Here is a tiny trained network, its code and every weight. The questions are about switching its units off for an input and a target symbol, where a switched-off unit gives its printed mean instead of its output.

import numpy as np


def w(rows, s, z=0):
    codes = np.array(rows[::2]) - 128.0
    scale = np.full(codes.shape[1], s)
    scale[-1] = z or s
    return codes * scale


def f(y):
    return np.maximum(y, 0)


def softmax(a):
    e = np.exp(a - a.max(-1, keepdims=True))
    return e / e.sum(-1, keepdims=True)


def log_softmax(a):
    a = a - a.max(-1, keepdims=True)
    return a - np.log(np.exp(a).sum(-1, keepdims=True))


def net(x, mask):
    ids = ['ΔΘΠΦαβεζηλμξστψ'.index(c) for c in x.split()]
    T = len(ids)
    res = E[ids] + P[:T]
    r = res
    for j in range(3):
        rows = slice(4 * j, 4 * j + 4)
        q, k, v = (r @ M[0][rows].T for M in (Q, K, V))
        z = softmax(np.where(np.tri(T) > 0, q @ k.T / 4**0.5, -1e9)) @ v
        o = O[0][rows]
        res = res + np.where(mask[j], z, o[:, -1]) @ o[:, :-1]
    y = f(res @ A[0][:, :-1].T + A[0][:, -1])
    res = res + np.where(mask[3:11], y, B[0][:, -1]) @ B[0][:, :-1]
    return log_softmax(res[-1] @ U[:, :-1].T + U[:, -1])


Q, K, V, O, A, B = {}, {}, {}, {}, {}, {}
E = w([
[73,156,163,98,160],'Δ',
[149,141,170,230,116],'Θ',
[194,170,132,205,129],'Π',
[115,186,140,86,168],'Φ',
[104,169,94,63,150],'α',
[89,140,168,104,133],'β',
[165,171,169,219,139],'ε',
[35,107,102,91,113],'ζ',
[86,149,165,248,142],'η',
[159,169,143,94,107],'λ',
[123,158,158,97,109],'μ',
[179,157,34,72,87],'ξ',
[188,164,141,192,79],'σ',
[83,96,56,96,63],'τ',
[110,118,178,232,61],'ψ',
],0.014)
P = w([
[145,48,108,166,232],'0',
[82,163,16,179,187],'1',
[90,147,59,185,160],'2',
[138,96,144,116,149],'3',
[117,125,100,120,124],'4',
[73,206,54,144,109],'5',
[84,175,87,129,86],'6',
[132,129,170,76,75],'7',
[105,170,126,97,49],'8',
[61,247,81,117,29],'9',
[88,212,116,100,16],'10',
[117,182,188,52,2],'11',
],0.0088)
Q[0] = w([
[48,139,150,137,145],'h1',
[118,72,76,127,135],'h1',
[113,112,114,128,38],'h1',
[131,103,135,197,100],'h1',
[101,126,152,177,128],'h2',
[149,66,176,10,152],'h2',
[79,67,24,33,93],'h2',
[91,130,78,80,120],'h2',
[66,179,92,5,138],'h3',
[133,73,77,49,129],'h3',
[150,95,173,64,139],'h3',
[130,110,93,129,76],'h3',
],0.029)
K[0] = w([
[80,155,175,136,158],'h1',
[105,85,90,162,129],'h1',
[111,139,140,139,64],'h1',
[151,147,146,180,106],'h1',
[164,118,123,115,160],'h2',
[77,235,83,160,96],'h2',
[128,157,132,106,4],'h2',
[123,148,159,118,95],'h2',
[128,188,178,79,43],'h3',
[108,172,118,159,53],'h3',
[96,198,110,133,117],'h3',
[110,87,123,155,112],'h3',
],0.034)
V[0] = w([
[119,143,100,81,113],'h1',
[149,97,104,87,149],'h1',
[132,132,187,101,118],'h1',
[73,117,137,77,163],'h1',
[104,41,122,148,4],'h2',
[135,145,185,185,128],'h2',
[232,175,121,95,88],'h2',
[61,182,245,57,151],'h2',
[103,136,143,142,165],'h3',
[214,89,152,202,169],'h3',
[129,145,177,181,97],'h3',
[141,202,127,191,117],'h3',
],0.019)
O[0] = w([
[103,90,136,121,153,151],'h1',
[78,129,123,122,103,77],'h1',
[119,136,82,130,155,99],'h1',
[119,95,114,72,132,139],'h1',
[252,70,139,123,146,185],'h2',
[132,181,122,84,151,60],'h2',
[102,114,185,172,200,33],'h2',
[82,161,7,129,156,71],'h2',
[114,138,135,138,161,135],'h3',
[145,113,69,109,209,8],'h3',
[117,151,122,68,139,77],'h3',
[106,99,135,69,145,98],'h3',
],0.021,0.011)
A[0] = w([
[183,101,137,107,195,135],'n1',
[123,58,151,145,123,218],'n2',
[95,208,143,155,141,29],'n3',
[148,182,78,87,125,31],'n4',
[177,114,107,193,123,88],'n5',
[201,193,99,123,151,254],'n6',
[132,198,152,187,232,193],'n7',
[195,133,81,223,254,25],'n8',
],0.012,0.0062)
B[0] = w([
[135,112,172,184,92,175],'n1',
[143,151,44,147,194,253],'n2',
[151,174,202,120,167,162],'n3',
[214,163,84,152,118,165],'n4',
[92,159,158,71,144,238],'n5',
[10,90,122,151,132,195],'n6',
[144,3,97,139,171,175],'n7',
[171,249,123,36,37,164],'n8',
],0.016,0.029)
U = w([
[128,226,96,72,129,3],'Δ',
[124,144,186,2,143,241],'Θ',
[118,155,232,138,142,105],'Π',
[90,203,135,30,191,147],'Φ',
[53,143,168,164,93,153],'α',
[126,204,106,181,116,44],'β',
[155,216,214,93,120,79],'ε',
[122,77,71,75,59,191],'ζ',
[160,187,158,144,50,51],'η',
[51,85,90,8,226,141],'λ',
[43,112,53,90,168,167],'μ',
[87,121,145,186,177,211],'ξ',
[95,63,206,80,181,149],'σ',
[226,152,148,112,154,114],'τ',
[144,70,226,160,61,31],'ψ',
],0.0055,0.0051)

Each question gives the input, a string of symbols that net reads in full, and the target symbol t.
The units are the heads (4 rows each of Q, K, V and O) and the neurons (one row each of A and B). Each row of codes is followed by its name. A weight is (code - 128) times the scale printed after its matrix; where a second scale follows, it is the last column's (O, A, B and U).
mask holds one flag per unit, heads first, then neurons. A switched-off unit (its flag False) gives its mean, the last column of its rows in O or B, instead of its output. The means were averaged over made-up inputs and are rounded, as every weight is.
A unit's drop is (log p(t) with every unit on - log p(t) with that unit switched off) / (log p(t) with every unit on - log p(t) with every unit switched off).
The circuit of an input: a set's keep is (log p(t) with only the set's units on - log p(t) with every unit switched off) / (log p(t) with every unit on - log p(t) with every unit switched off). Starting from all 11 units, units are removed one at a time, each time the one whose removal leaves the highest keep (on an exact tie, the one counted first), for as long as the keep stays at least 0.8.
units of the circuit, in order: the units of the circuit, biggest drop first
k most important neurons: the k neurons with the biggest drops, biggest first
heads that matter: for each layer, one digit per head in row order, 1 if its drop is at least 0.15 and else 0, layers parted by /
input Π τ τ Θ Δ ε σ ξ α Δ, target ξ: units of the circuit, in order	h2, n2
input τ Δ Θ μ ε ε, target ε: 2 most important neurons	n5, n8
input Θ Θ Φ ζ τ Θ Θ σ τ, target τ: units of the circuit, in order	h2
input ζ Δ Θ Φ Δ ζ Θ ζ σ ξ, target σ: heads that matter	011
input Θ ζ ζ τ Φ ε ψ Φ ξ β Θ Π, target ζ: 4 most important neurons	n6, n7, n8, n1
input τ Δ α, target τ: units of the circuit, in order	n2, h2
input Π Π λ Θ ζ ε Θ ψ τ, target ψ: heads that matter	011
input ξ Θ ζ Θ Θ λ Φ σ ζ ε ζ Π, target τ: 4 most important neurons	n7, n8, n2, n6
input Π τ ζ Θ α ε, target σ: 3 most important neurons	n7, n1, n2
input Π ξ τ ζ Δ, target τ: 4 most important neurons	n2, n6, n5, n7
input μ η ε ε, target Φ: units of the circuit, in order	n8, h3, h2
input ψ ζ Δ λ ζ Θ ψ ζ τ Δ Π, target η: 2 most important neurons	n8, n1
input ζ α ζ ζ λ Φ ζ, target λ: heads that matter	111
input Δ Θ ζ λ ζ Φ, target λ: units of the circuit, in order	h2, n7
input ε ζ Φ Φ, target ζ: 3 most important neurons	n5, n2, n3
input Θ Δ α σ η ψ Φ Θ ζ ζ, target ζ: units of the circuit, in order	h2, h1, h3
input τ ζ σ ε Δ Δ λ α, target λ: heads that matter	110
input ξ Φ λ Θ ζ, target λ: heads that matter	101
input Φ τ ζ Δ Θ ζ τ ξ, target τ: heads that matter	010
input Δ ζ Δ Φ ξ ζ τ ε ψ, target β: 3 most important neurons	n4, n3, n5
input Φ Δ τ, target τ: units of the circuit, in order	n2, h2
input ψ Δ Φ ψ, target η: heads that matter	111
input ζ ξ ζ ζ ψ ζ η ζ Δ μ Θ ζ, target μ: units of the circuit, in order	h2
input Θ β α β ψ Θ Δ ψ, target ζ: 3 most important neurons	n6, n7, n8
input α ζ ζ Θ β ζ Δ ζ ζ Θ, target Π: 3 most important neurons	n3, n2, n7
